Below are the code and all the weights of a small trained network. Each question names an input and a class and asks about switching units off, where a switched-off unit gives its printed mean instead of its output.

import numpy as np


def w(rows, s, z=0):
    codes = np.array(rows[::2]) - 128.0
    scale = np.full(codes.shape[1], s)
    scale[-1] = z or s
    return codes * scale


def f(y):
    return y / 2 * (1 + np.tanh(0.7978845608 * (y + 0.044715 * y**3)))


def log_softmax(a):
    a = a - a.max(-1, keepdims=True)
    return a - np.log(np.exp(a).sum(-1, keepdims=True))


def net(x, mask):
    res = np.array(x, float).reshape(1, 7) / 4 @ E
    y = f(res @ A[0][:, :-1].T + A[0][:, -1])
    res = res + np.where(mask, y, B[0][:, -1]) @ B[0][:, :-1]
    return log_softmax(res[-1] @ U[:, :-1].T + U[:, -1])


A, B = {}, {}
E = w([
[51,80,46,148,215],'x0',
[153,124,71,252,61],'x1',
[127,127,130,128,127],'x2',
[86,242,73,95,101],'x3',
[71,191,200,209,177],'x4',
[131,129,127,129,129],'x5',
[131,129,127,127,130],'x6',
],0.012)
A[0] = w([
[139,109,73,95,87,68],'N0',
[92,197,65,105,99,102],'N1',
[57,253,92,101,131,119],'N2',
[152,102,89,119,111,49],'N3',
[107,144,81,226,63,1],'N4',
[163,74,163,153,170,125],'N5',
[149,128,53,242,62,36],'N6',
[113,206,79,127,60,79],'N7',
[139,180,158,196,161,138],'N8',
[41,118,57,134,164,132],'N9',
[189,177,195,62,72,130],'N10',
[147,70,150,147,105,131],'N11',
[49,225,246,223,184,106],'N12',
[185,177,218,116,23,149],'N13',
[166,152,159,122,104,117],'N14',
[142,169,160,109,56,94],'N15',
[65,84,36,99,227,127],'N16',
[92,130,176,31,187,24],'N17',
[149,99,67,69,102,143],'N18',
[172,38,195,140,188,50],'N19',
[113,226,54,52,116,87],'N20',
[94,136,179,60,177,53],'N21',
[171,125,86,67,102,54],'N22',
[99,150,160,47,163,73],'N23',
[163,105,65,100,127,163],'N24',
[58,103,44,151,173,135],'N25',
[203,79,62,43,44,117],'N26',
],0.012,0.0051)
B[0] = w([
[67,112,103,77,169,164],'N0',
[130,41,191,188,114,180],'N1',
[92,40,199,212,88,207],'N2',
[98,102,98,88,126,148],'N3',
[190,167,107,64,35,195],'N4',
[94,47,182,195,123,177],'N5',
[211,150,144,71,11,223],'N6',
[132,68,159,144,131,182],'N7',
[70,109,64,83,138,180],'N8',
[158,193,171,169,186,196],'N9',
[179,190,144,170,189,211],'N10',
[134,104,172,163,108,169],'N11',
[26,83,34,21,196,251],'N12',
[113,222,133,200,220,234],'N13',
[165,181,139,142,186,160],'N14',
[139,183,158,167,139,174],'N15',
[190,212,149,170,219,227],'N16',
[231,119,92,66,13,199],'N17',
[69,109,65,84,184,188],'N18',
[108,39,225,213,96,197],'N19',
[117,39,173,196,105,199],'N20',
[206,142,86,51,73,186],'N21',
[79,122,87,95,121,168],'N22',
[204,138,111,72,52,185],'N23',
[104,113,104,117,156,177],'N24',
[151,215,116,156,199,202],'N25',
[37,115,78,81,153,230],'N26',
],0.011,0.017)
U = w([
[166,234,160,197,234,88],'0',
[29,92,80,61,188,107],'1',
[133,4,226,222,123,1],'2',
[231,165,120,78,34,177],'3',
],0.015,0.005)

Each question gives the input, the list of numbers given to net, and the class t.
The units are the neurons (one row each of A and B). Each row of codes is followed by its name. A weight is (code - 128) times the scale printed after its matrix; where a second scale follows, it is the last column's (A, B and U).
mask holds one flag per neuron, in row order. A switched-off neuron (its flag False) gives its mean, the last column of its row in B, instead of its output. The means were averaged over made-up inputs and are rounded, as every weight is.
A unit's drop is (log p(t) with every unit on - log p(t) with that unit switched off) / (log p(t) with every unit on - log p(t) with every unit switched off).
The circuit of an input: a set's keep is (log p(t) with only the set's units on - log p(t) with every unit switched off) / (log p(t) with every unit on - log p(t) with every unit switched off). Starting from the 12 units with the biggest drops (on a tie, the unit counted first), units are removed one at a time, each time the one whose removal leaves the highest keep (on an exact tie, the one counted first), for as long as the keep stays at least 0.8.
circuit, biggest first: the units of the circuit, biggest drop first
k most important neurons: the k neurons with the biggest drops, biggest first
drop of u: that unit's drop, to one decimal
input [3,0,-4,4,2,3,-3], class 2: circuit, biggest first => N2
input [-5,0,6,5,-4,4,3], class 0: 2 most important neurons => N13, N10
input [3,-7,-5,-7,-6,1,8], class 2: 2 most important neurons => N19, N12
input [1,6,-1,-7,7,6,1], class 1: 3 most important neurons => N12, N8, N2
input [6,6,-5,2,-4,-5,-1], class 0: 3 most important neurons => N25, N16, N9
input [-1,7,-2,7,5,7,1], class 2: 3 most important neurons => N2, N1, N7
input [6,-3,8,7,0,-6,-2], class 2: 4 most important neurons => N2, N20, N1, N13
input [-3,2,1,8,-6,7,8], class 2: 3 most important neurons => N20, N1, N12
input [-6,-8,-6,8,-3,-6,-5], class 2: 2 most important neurons => N20, N2
input [7,0,8,-7,5,2,4], class 0: 2 most important neurons => N16, N25
input [-3,-2,2,-8,-8,-7,4], class 1: 2 most important neurons => N26, N18
input [1,8,-3,6,0,-8,-2], class 3: 2 most important neurons => N4, N6
input [8,0,8,4,-4,-1,-5], class 0: drop of N1 => 0.0
input [6,-1,-7,-6,8,0,-5], class 1: circuit, biggest first => N12
input [-6,-5,-5,2,-2,-6,-5], class 0: drop of N10 => 0.7
input [-6,8,7,0,8,8,5], class 1: drop of N17 => 0.2
